Below is a small trained network, with its code and all its weights. Each question gives an input and a target symbol and asks what happens when units are switched off, that is, made to give their printed mean instead of their output.

import numpy as np


def w(rows, s, z=0):
    codes = np.array(rows[::2]) - 128.0
    scale = np.full(codes.shape[1], s)
    scale[-1] = z or s
    return codes * scale


def f(y):
    return y / 2 * (1 + np.tanh(0.7978845608 * (y + 0.044715 * y**3)))


def softmax(a):
    e = np.exp(a - a.max(-1, keepdims=True))
    return e / e.sum(-1, keepdims=True)


def log_softmax(a):
    a = a - a.max(-1, keepdims=True)
    return a - np.log(np.exp(a).sum(-1, keepdims=True))


def net(x, mask):
    ids = ['ΓΔΛΠβεζξτψω'.index(c) for c in x.split()]
    T = len(ids)
    res = E[ids] + P[:T]
    u = 0
    for l in range(2):
        r = res
        for j in range(2):
            rows = slice(2 * j, 2 * j + 2)
            q, k, v = (r @ M[l][rows].T for M in (Q, K, V))
            z = softmax(np.where(np.tri(T) > 0, q @ k.T / 2**0.5, -1e9)) @ v
            o = O[l][rows]
            res = res + np.where(mask[u + j], z, o[:, -1]) @ o[:, :-1]
        u += 2
        y = f(res @ A[l][:, :-1].T + A[l][:, -1])
        res = res + np.where(mask[u : u + 16], y, B[l][:, -1]) @ B[l][:, :-1]
        u += 16
    return log_softmax(res[-1] @ U[:, :-1].T + U[:, -1])


Q, K, V, O, A, B = {}, {}, {}, {}, {}, {}
E = w([
[74,122,156,129],'Γ',
[156,97,117,141],'Δ',
[83,80,170,85],'Λ',
[100,82,91,180],'Π',
[115,138,156,128],'β',
[151,30,118,107],'ε',
[138,160,151,125],'ζ',
[138,2,98,144],'ξ',
[178,148,143,81],'τ',
[84,125,124,174],'ψ',
[168,171,138,117],'ω',
],0.019)
P = w([
[7,126,174,148],'0',
[122,166,65,160],'1',
[166,95,161,168],'2',
[144,96,88,151],'3',
[99,160,79,119],'4',
[200,93,163,165],'5',
[136,82,97,130],'6',
[88,155,90,87],'7',
[206,94,159,173],'8',
[129,73,104,117],'9',
[88,161,79,86],'10',
[209,94,155,180],'11',
[125,69,107,109],'12',
[90,172,67,104],'13',
],0.015)
Q[0] = w([
[146,69,72,170],'L0H0',
[126,52,63,92],'L0H0',
[170,110,252,24],'L0H1',
[1,28,242,106],'L0H1',
],0.0074)
K[0] = w([
[161,142,101,175],'L0H0',
[177,106,193,180],'L0H0',
[72,110,254,49],'L0H1',
[71,150,3,5],'L0H1',
],0.0083)
V[0] = w([
[50,159,8,19],'L0H0',
[126,141,114,138],'L0H0',
[188,143,118,252],'L0H1',
[108,133,85,35],'L0H1',
],0.012)
O[0] = w([
[129,186,72,232,3],'L0H0',
[119,149,103,147,123],'L0H0',
[99,89,199,1,195],'L0H1',
[139,187,85,163,65],'L0H1',
],0.0089,0.0058)
A[0] = w([
[203,140,96,112,68],'L0N0',
[91,185,137,101,93],'L0N1',
[54,225,114,109,129],'L0N2',
[128,79,139,150,172],'L0N3',
[153,240,75,46,124],'L0N4',
[95,138,91,99,254],'L0N5',
[192,114,179,120,180],'L0N6',
[65,98,189,172,96],'L0N7',
[118,253,167,104,93],'L0N8',
[180,132,81,138,205],'L0N9',
[129,128,188,164,144],'L0N10',
[157,115,122,104,104],'L0N11',
[62,123,67,137,49],'L0N12',
[75,137,156,87,61],'L0N13',
[78,53,149,170,147],'L0N14',
[121,110,123,166,73],'L0N15',
],0.012,0.0044)
B[0] = w([
[152,146,149,141,124],'L0N0',
[163,108,146,185,134],'L0N1',
[166,42,108,117,162],'L0N2',
[114,135,155,131,220],'L0N3',
[44,145,114,148,153],'L0N4',
[72,73,118,101,196],'L0N5',
[128,174,107,156,254],'L0N6',
[195,133,144,142,172],'L0N7',
[140,113,135,253,141],'L0N8',
[98,122,153,71,129],'L0N9',
[137,134,111,92,151],'L0N10',
[115,130,123,145,173],'L0N11',
[170,116,86,120,137],'L0N12',
[133,123,95,163,175],'L0N13',
[133,192,115,113,248],'L0N14',
[159,148,129,132,117],'L0N15',
],0.021,0.0073)
Q[1] = w([
[4,95,110,146],'L1H0',
[17,153,125,28],'L1H0',
[118,129,104,85],'L1H1',
[157,155,119,125],'L1H1',
],0.019)
K[1] = w([
[48,92,227,36],'L1H0',
[7,6,67,86],'L1H0',
[90,144,53,61],'L1H1',
[199,157,70,203],'L1H1',
],0.014)
V[1] = w([
[77,160,251,179],'L1H0',
[86,158,114,91],'L1H0',
[155,155,177,55],'L1H1',
[106,196,78,125],'L1H1',
],0.019)
O[1] = w([
[71,129,253,116,3],'L1H0',
[132,249,130,161,129],'L1H0',
[245,108,186,73,128],'L1H1',
[138,121,17,175,123],'L1H1',
],0.011,0.016)
A[1] = w([
[138,150,110,105,104],'L1N0',
[151,111,85,63,78],'L1N1',
[162,150,178,107,165],'L1N2',
[129,247,118,114,150],'L1N3',
[113,184,82,168,71],'L1N4',
[143,117,157,156,144],'L1N5',
[84,190,101,138,179],'L1N6',
[176,67,136,136,56],'L1N7',
[207,109,118,105,85],'L1N8',
[111,162,172,87,247],'L1N9',
[180,189,177,153,254],'L1N10',
[159,36,113,62,231],'L1N11',
[128,71,178,122,99],'L1N12',
[140,119,155,198,102],'L1N13',
[102,76,134,94,239],'L1N14',
[189,183,132,102,58],'L1N15',
],0.013,0.0057)
B[1] = w([
[93,153,131,88,179],'L1N0',
[150,195,124,138,239],'L1N1',
[61,83,147,110,153],'L1N2',
[79,92,143,193,227],'L1N3',
[68,145,200,100,233],'L1N4',
[137,155,93,109,133],'L1N5',
[244,95,106,112,200],'L1N6',
[41,196,149,127,174],'L1N7',
[148,188,111,129,232],'L1N8',
[58,122,55,132,165],'L1N9',
[226,108,121,209,177],'L1N10',
[169,8,151,96,250],'L1N11',
[78,177,73,108,166],'L1N12',
[149,188,129,83,140],'L1N13',
[171,179,125,200,182],'L1N14',
[45,117,181,64,205],'L1N15',
],0.017,0.02)
U = w([
[144,137,39,126,56],'Γ',
[84,85,251,161,129],'Δ',
[97,224,50,142,90],'Λ',
[21,203,171,72,34],'Π',
[182,75,182,113,165],'β',
[166,240,177,214,194],'ε',
[55,33,85,66,77],'ζ',
[184,200,254,148,99],'ξ',
[141,171,51,234,217],'τ',
[76,123,155,16,137],'ψ',
[30,146,59,124,253],'ω',
],0.0061,0.0057)

Each question gives the input, a string of symbols that net reads in full, and the target symbol t.
The units are the heads (2 rows each of Q, K, V and O) and the neurons (one row each of A and B). Each row of codes is followed by its name. A weight is (code - 128) times the scale printed after its matrix; where a second scale follows, it is the last column's (O, A, B and U).
mask holds one flag per unit, layer by layer, with each layer's heads first. A switched-off unit (its flag False) gives its mean, the last column of its rows in O or B, instead of its output. The means were averaged over made-up inputs and are rounded, as every weight is.
A unit's drop is (log p(t) with every unit on - log p(t) with that unit switched off) / (log p(t) with every unit on - log p(t) with every unit switched off).
The circuit of an input: a set's keep is (log p(t) with only the set's units on - log p(t) with every unit switched off) / (log p(t) with every unit on - log p(t) with every unit switched off). Starting from the 12 units with the biggest drops (on a tie, the unit counted first), units are removed one at a time, each time the one whose removal leaves the highest keep (on an exact tie, the one counted first), for as long as the keep stays at least 0.8.
circuit, biggest first: the units of the circuit, biggest drop first
unit that matters most: the unit with the biggest drop
top k neurons: the k neurons with the biggest drops, biggest first
top k neurons in layer l: the k neurons of layer l with the biggest drops, biggest first
input Π β β τ τ Δ Δ Δ Δ β Δ ψ Π, target Δ: circuit, biggest first => [L1H0]
input ψ ε ε Δ Δ Δ Δ ε β Π ζ Δ Π, target ζ: top 3 neurons => [L0N2, L0N4, L0N6]
input β Δ ω Δ Π, target Λ: circuit, biggest first => [L1H0, L0N5, L0N13, L1N11]
input β Γ ζ Π Δ Δ ω Π ξ, target β: circuit, biggest first => [L1N11, L1N15]
input τ Π β Δ Δ ζ β ζ Π, target τ: top 3 neurons => [L0N8, L1N14, L0N7]
input ε β ζ Π Δ Π ω ζ β ω ψ β, target ε: circuit, biggest first => [L0N5, L1N11]
input Δ τ Δ ζ Δ β Δ Δ Γ, target Δ: circuit, biggest first => [L1H0, L1N1]
input Δ ζ Δ ψ β ψ, target Δ: top 4 neurons in layer 0 => [L0N5, L0N7, L0N14, L0N10]
input ξ ζ τ Π β ζ, target ξ: top 2 neurons => [L0N14, L0N7]
input ξ β Π Δ ψ ξ Δ ζ ω Δ β ξ τ ξ, target Π: top 3 neurons => [L0N1, L0N8, L0N14]
input Π ψ β ζ, target ψ: top 3 neurons in layer 0 => [L0N7, L0N8, L0N4]
input ζ β τ Δ τ Δ ψ, target τ: top 2 neurons => [L0N4, L1N10]
input ψ Γ ζ Π, target Γ: top 2 neurons => [L1N11, L0N14]
input ω β τ Π Δ β ζ ξ τ Δ ψ Π, target ω: unit that matters most => L1H1
input β Δ Δ Λ, target Δ: top 2 neurons in layer 0 => [L0N2, L0N7]
input ζ Δ Δ, target ζ: top 2 neurons in layer 0 => [L0N7, L0N2]
input ζ β ε ε β Γ ε Δ ψ Δ, target Δ: top 3 neurons => [L0N7, L0N8, L0N1]
input Δ β β, target Δ: top 3 neurons in layer 0 => [L0N7, L0N5, L0N10]
input β Δ Λ ε β ω, target β: top 2 neurons => [L1N11, L0N9]
input τ ψ ω ψ, target ψ: top 3 neurons => [L0N6, L1N11, L0N14]
input ψ Γ Δ β Δ ξ ε ζ ζ Δ Δ Λ, target ψ: unit that matters most => L1N11
input Δ ζ ω ζ β ω Δ, target β: top 2 neurons => [L0N2, L1N11]
input ζ ε Δ β β ε Π τ Π Δ Δ Δ τ, target Δ: top 3 neurons in layer 1 => [L1N3, L1N4, L1N8]
input β Γ β Γ ζ ζ Δ Γ Δ β ζ Δ ζ, target ζ: top 2 neurons => [L0N2, L0N4]
input Π Δ β Δ ε β Δ, target ε: top 3 neurons => [L1N11, L1N10, L0N4]
input ξ Π ε ψ ζ ζ Γ Π Δ ψ Π Γ ω, target Π: top 2 neurons => [L0N5, L1N4]
input Π ψ β ω, target ψ: top 3 neurons in layer 0 => [L0N5, L0N7, L0N8]
input ψ Δ β Δ β ξ ψ Δ Δ ψ β ξ, target ψ: top 3 neurons => [L0N7, L1N11, L0N14]
input Δ ζ Γ ε ξ β β Λ ω τ Λ β, target Δ: unit that matters most => L0N5
input Π Δ ζ τ Γ Γ ψ, target Γ: top 2 neurons in layer 0 => [L0N2, L0N5]
